Below are the code and all the weights of a small trained network. Each question names an input and a target symbol and asks about switching units off, where a switched-off unit gives its printed mean instead of its output.

import numpy as np


def w(rows, s, z=0):
    codes = np.array(rows[::2]) - 128.0
    scale = np.full(codes.shape[1], s)
    scale[-1] = z or s
    return codes * scale


def f(y):
    return y / 2 * (1 + np.tanh(0.7978845608 * (y + 0.044715 * y**3)))


def softmax(a):
    e = np.exp(a - a.max(-1, keepdims=True))
    return e / e.sum(-1, keepdims=True)


def log_softmax(a):
    a = a - a.max(-1, keepdims=True)
    return a - np.log(np.exp(a).sum(-1, keepdims=True))


def net(x, mask):
    ids = ['αβγδεηθλμξπσψω'.index(c) for c in x.split()]
    T = len(ids)
    res = E[ids] + P[:T]
    u = 0
    for l in range(3):
        q, k, v = (res @ M[l].T for M in (Q, K, V))
        z = softmax(np.where(np.tri(T) > 0, q @ k.T / 2**0.5, -1e9)) @ v
        res = res + np.where(mask[u], z, O[l][:, -1]) @ O[l][:, :-1]
        u += 1
        y = f(res @ A[l][:, :-1].T + A[l][:, -1])
        res = res + np.where(mask[u : u + 8], y, B[l][:, -1]) @ B[l][:, :-1]
        u += 8
    return log_softmax(res[-1] @ U[:, :-1].T + U[:, -1])


Q, K, V, O, A, B = {}, {}, {}, {}, {}, {}
E = w([
[208,13,154],'α',
[188,42,226],'β',
[21,222,137],'γ',
[114,99,152],'δ',
[195,201,152],'ε',
[121,177,125],'η',
[64,156,149],'θ',
[95,248,89],'λ',
[85,190,118],'μ',
[111,116,125],'ξ',
[116,67,129],'π',
[128,127,89],'σ',
[229,82,33],'ψ',
[132,90,83],'ω',
],0.014)
P = w([
[99,169,4],'0',
[136,181,46],'1',
[161,189,76],'2',
[187,177,115],'3',
[202,165,136],'4',
[214,156,168],'5',
[226,147,184],'6',
[223,129,186],'7',
[213,137,198],'8',
],0.0027)
Q[0] = w([
[135,139,138],'0.h1',
[137,4,102],'0.h1',
],0.028)
K[0] = w([
[111,123,135],'0.h1',
[252,138,163],'0.h1',
],0.03)
V[0] = w([
[1,49,12],'0.h1',
[197,175,182],'0.h1',
],0.0047)
O[0] = w([
[72,2,127,2],'0.h1',
[150,199,109,193],'0.h1',
],0.0043,0.00079)
A[0] = w([
[29,71,44,56],'0.n1',
[253,140,108,1],'0.n2',
[121,60,139,87],'0.n3',
[192,54,226,76],'0.n4',
[121,58,140,86],'0.n5',
[182,53,224,86],'0.n6',
[127,129,124,126],'0.n7',
[211,77,201,48],'0.n8',
],0.0063,0.0037)
B[0] = w([
[254,111,156,108],'0.n1',
[45,50,21,92],'0.n2',
[145,172,176,66],'0.n3',
[241,242,123,253],'0.n4',
[147,176,179,67],'0.n5',
[230,226,132,252],'0.n6',
[128,128,128,122],'0.n7',
[156,192,37,169],'0.n8',
],0.0072,0.00052)
Q[1] = w([
[85,3,151],'1.h1',
[253,97,38],'1.h1',
],0.03)
K[1] = w([
[149,215,95],'1.h1',
[178,12,3],'1.h1',
],0.036)
V[1] = w([
[158,129,149],'1.h1',
[62,3,213],'1.h1',
],0.00037)
O[1] = w([
[120,3,249,1],'1.h1',
[219,77,214,144],'1.h1',
],0.00024,2.4e-05)
A[1] = w([
[189,204,50,114],'1.n1',
[130,8,198,139],'1.n2',
[9,9,206,52],'1.n3',
[1,154,235,2],'1.n4',
[140,146,151,99],'1.n5',
[105,111,150,48],'1.n6',
[107,33,62,118],'1.n7',
[61,190,244,98],'1.n8',
],0.0097,0.0089)
B[1] = w([
[128,53,144,252],'1.n1',
[126,232,165,197],'1.n2',
[134,6,104,111],'1.n3',
[191,201,91,143],'1.n4',
[143,123,121,100],'1.n5',
[190,89,7,66],'1.n6',
[201,212,145,219],'1.n7',
[173,95,26,165],'1.n8',
],0.02,0.0025)
Q[2] = w([
[159,195,123],'2.h1',
[189,2,82],'2.h1',
],0.0084)
K[2] = w([
[179,120,61],'2.h1',
[22,196,254],'2.h1',
],0.0096)
V[2] = w([
[57,181,163],'2.h1',
[163,69,254],'2.h1',
],0.0057)
O[2] = w([
[45,170,112,1],'2.h1',
[182,4,253,131],'2.h1',
],0.0052,0.00058)
A[2] = w([
[143,109,186,63],'2.n1',
[116,129,170,90],'2.n2',
[101,171,214,2],'2.n3',
[43,143,193,8],'2.n4',
[177,162,165,83],'2.n5',
[94,31,65,54],'2.n6',
[4,47,94,20],'2.n7',
[2,85,181,132],'2.n8',
],0.013,0.0061)
B[2] = w([
[84,159,148,207],'2.n1',
[117,120,159,156],'2.n2',
[204,208,119,218],'2.n3',
[56,218,184,150],'2.n4',
[133,80,124,254],'2.n5',
[138,175,189,151],'2.n6',
[252,132,63,131],'2.n7',
[87,42,94,191],'2.n8',
],0.024,0.0047)
U = w([
[165,110,219,102],'α',
[109,71,170,191],'β',
[94,221,48,219],'γ',
[20,217,170,61],'δ',
[55,98,110,238],'ε',
[101,124,56,80],'η',
[166,108,51,54],'θ',
[219,91,94,32],'λ',
[97,202,3,101],'μ',
[53,194,158,189],'ξ',
[111,239,184,21],'π',
[148,164,217,23],'σ',
[199,147,122,255],'ψ',
[233,189,127,18],'ω',
],0.0074,0.0081)

Each question gives the input, a string of symbols that net reads in full, and the target symbol t.
The units are the heads (2 rows each of Q, K, V and O) and the neurons (one row each of A and B). Each row of codes is followed by its name. A weight is (code - 128) times the scale printed after its matrix; where a second scale follows, it is the last column's (O, A, B and U).
mask holds one flag per unit, layer by layer, with each layer's heads first. A switched-off unit (its flag False) gives its mean, the last column of its rows in O or B, instead of its output. The means were averaged over made-up inputs and are rounded, as every weight is.
A unit's drop is (log p(t) with every unit on - log p(t) with that unit switched off) / (log p(t) with every unit on - log p(t) with every unit switched off).
The circuit of an input: a set's keep is (log p(t) with only the set's units on - log p(t) with every unit switched off) / (log p(t) with every unit on - log p(t) with every unit switched off). Starting from the 12 units with the biggest drops (on a tie, the unit counted first), units are removed one at a time, each time the one whose removal leaves the highest keep (on an exact tie, the one counted first), for as long as the keep stays at least 0.8.
circuit, biggest first: the units of the circuit, biggest drop first
most important unit: the unit with the biggest drop
k most important neurons: the k neurons with the biggest drops, biggest first
top k neurons in layer l: the k neurons of layer l with the biggest drops, biggest first
input β δ η ε π ω γ, target μ: circuit, biggest first -> 1.n8
input θ ω γ η λ γ δ σ, target γ: circuit, biggest first -> 2.h1; 1.n8; 1.n4
input μ γ ε ψ θ, target ψ: 4 most important neurons -> 1.n8; 1.n3; 1.n7; 2.n7
input γ δ ε, target ε: top 2 neurons in layer 2 -> 2.n8; 2.n3
input ε γ ω α, target α: top 2 neurons in layer 0 -> 0.n4; 0.n8
input ε ω γ ω μ γ γ γ δ, target γ: circuit, biggest first -> 2.h1; 1.n8; 1.n1
input α ω π, target π: 2 most important neurons -> 1.n2; 1.n8
input δ η ω γ ω ξ, target γ: circuit, biggest first -> 2.h1; 1.n8; 1.n1
input δ β γ η, target ε: circuit, biggest first -> 1.n7; 1.n2; 2.n3
input π γ γ, target μ: circuit, biggest first -> 1.n8; 2.h1
input ω ω ω ω δ, target δ: 4 most important neurons -> 2.n4; 1.n7; 1.n4; 1.n2
input ε ξ ω δ, target ε: top 3 neurons in layer 1 -> 1.n7; 1.n4; 1.n2
input β η ε γ π, target γ: circuit, biggest first -> 1.n8; 2.h1; 1.n1
input ω π ω ω δ β ε ξ, target ε: circuit, biggest first -> 1.n7; 2.n8; 1.n4
input δ ω ω ε ω, target ε: circuit, biggest first -> 2.n3; 2.n6
input ω δ ω α ω δ β η, target β: most important unit -> 2.h1
input ω λ δ, target δ: top 2 neurons in layer 1 -> 1.n2; 1.n7
input δ δ λ ω ε ω η, target ε: 3 most important neurons -> 1.n7; 2.n8; 1.n2
input π π σ ω, target ω: 4 most important neurons -> 1.n7; 2.n3; 1.n2; 1.n8
input ω ω λ, target θ: 2 most important neurons -> 2.n7; 1.n7
input ω ε α δ ε σ μ, target ε: 4 most important neurons -> 1.n1; 2.n3; 1.n7; 2.n8
input ω π ω, target ω: 4 most important neurons -> 1.n7; 1.n2; 2.n3; 1.n8
input θ η ω γ ω α α, target α: top 2 neurons in layer 1 -> 1.n1; 1.n2
input η ω σ ω δ ω ω ε π, target ε: most important unit -> 0.h1
input π ε δ, target ε: 4 most important neurons -> 1.n7; 2.n8; 1.n2; 1.n4
input ψ ω ω ω ω ω γ σ ω, target γ: top 3 neurons in layer 1 -> 1.n8; 1.n4; 1.n1
input π δ ω γ δ ω, target γ: most important unit -> 2.h1
input λ ω ω ω σ ω ξ, target ξ: 2 most important neurons -> 2.n4; 1.n7
input ω δ ω ω ω δ ω β δ, target β: top 4 neurons in layer 0 -> 0.n4; 0.n6; 0.n8; 0.n1
input λ η π, target π: 4 most important neurons -> 1.n2; 2.n3; 2.n4; 1.n8
